Below is a small trained network, with its code and all its weights. Each question gives an input and a class and asks what happens when units are switched off, that is, made to give their printed mean instead of their output.

import numpy as np


def w(rows, s, z=0):
    codes = np.array(rows[::2]) - 128.0
    scale = np.full(codes.shape[1], s)
    scale[-1] = z or s
    return codes * scale


def norm(h):
    return h / np.sqrt((h * h).mean(-1, keepdims=True) + 1e-5)


def f(y):
    return np.maximum(y, 0)


def log_softmax(a):
    a = a - a.max(-1, keepdims=True)
    return a - np.log(np.exp(a).sum(-1, keepdims=True))


def net(x, mask):
    res = np.array(x, float).reshape(1, 2) / 4 @ E
    u = 0
    for l in range(2):
        y = f(norm(res) @ A[l][:, :-1].T + A[l][:, -1])
        res = res + np.where(mask[u : u + 5], y, B[l][:, -1]) @ B[l][:, :-1]
        u += 5
    return log_softmax(norm(res)[-1] @ U[:, :-1].T + U[:, -1])


A, B = {}, {}
E = w([
[254,59,67],'x0',
[43,35,92],'x1',
],0.00091)
A[0] = w([
[64,106,126,63],'0.n1',
[229,198,45,38],'0.n2',
[67,151,248,65],'0.n3',
[145,252,215,1],'0.n4',
[213,95,129,32],'0.n5',
],0.0045,0.0011)
B[0] = w([
[81,43,200,179],'0.n1',
[113,39,141,219],'0.n2',
[187,128,73,233],'0.n3',
[4,242,87,254],'0.n4',
[209,47,33,192],'0.n5',
],0.0032,0.0025)
A[1] = w([
[133,138,170,47],'1.n1',
[253,101,24,52],'1.n2',
[76,35,162,66],'1.n3',
[53,74,112,90],'1.n4',
[153,78,102,254],'1.n5',
],0.0049,0.00078)
B[1] = w([
[133,149,125,128],'1.n1',
[198,71,1,253],'1.n2',
[79,105,188,231],'1.n3',
[214,92,178,215],'1.n4',
[101,215,102,227],'1.n5',
],0.0036,0.0028)
U = w([
[60,246,107,209],'0',
[166,154,160,9],'1',
[101,45,245,202],'2',
[167,157,164,2],'3',
[199,74,33,227],'4',
],0.013,0.0065)

Each question gives the input, the list of numbers given to net, and the class t.
The units are the neurons (one row each of A and B). Each row of codes is followed by its name. A weight is (code - 128) times the scale printed after its matrix; where a second scale follows, it is the last column's (A, B and U).
mask holds one flag per neuron, layer by layer. A switched-off neuron (its flag False) gives its mean, the last column of its row in B, instead of its output. The means were averaged over made-up inputs and are rounded, as every weight is.
A unit's drop is (log p(t) with every unit on - log p(t) with that unit switched off) / (log p(t) with every unit on - log p(t) with every unit switched off).
The circuit of an input: a set's keep is (log p(t) with only the set's units on - log p(t) with every unit switched off) / (log p(t) with every unit on - log p(t) with every unit switched off). Starting from all 10 units, units are removed one at a time, each time the one whose removal leaves the highest keep (on an exact tie, the one counted first), for as long as the keep stays at least 0.8.
circuit, biggest first: the units of the circuit, biggest drop first
top k neurons: the k neurons with the biggest drops, biggest first
top k neurons in layer l: the k neurons of layer l with the biggest drops, biggest first
drop when u is switched off: that unit's drop, to one decimal
input [-3,0], class 0: top 2 neurons in layer 0 : 0.n5, 0.n3
input [1,-8], class 0: circuit, biggest first : 0.n4
input [-4,1], class 2: circuit, biggest first : 1.n2, 1.n4
input [-3,1], class 2: top 2 neurons : 0.n1, 0.n5
input [-2,0], class 0: top 2 neurons : 1.n2, 0.n5
input [1,2], class 2: top 2 neurons in layer 0 : 0.n3, 0.n5
input [0,-6], class 0: top 2 neurons : 0.n4, 1.n2
input [-1,-1], class 0: drop when 0.n4 is switched off : 0.5
input [-5,3], class 2: drop when 1.n3 is switched off : 0.0
input [-1,-8], class 0: drop when 0.n4 is switched off : 0.1
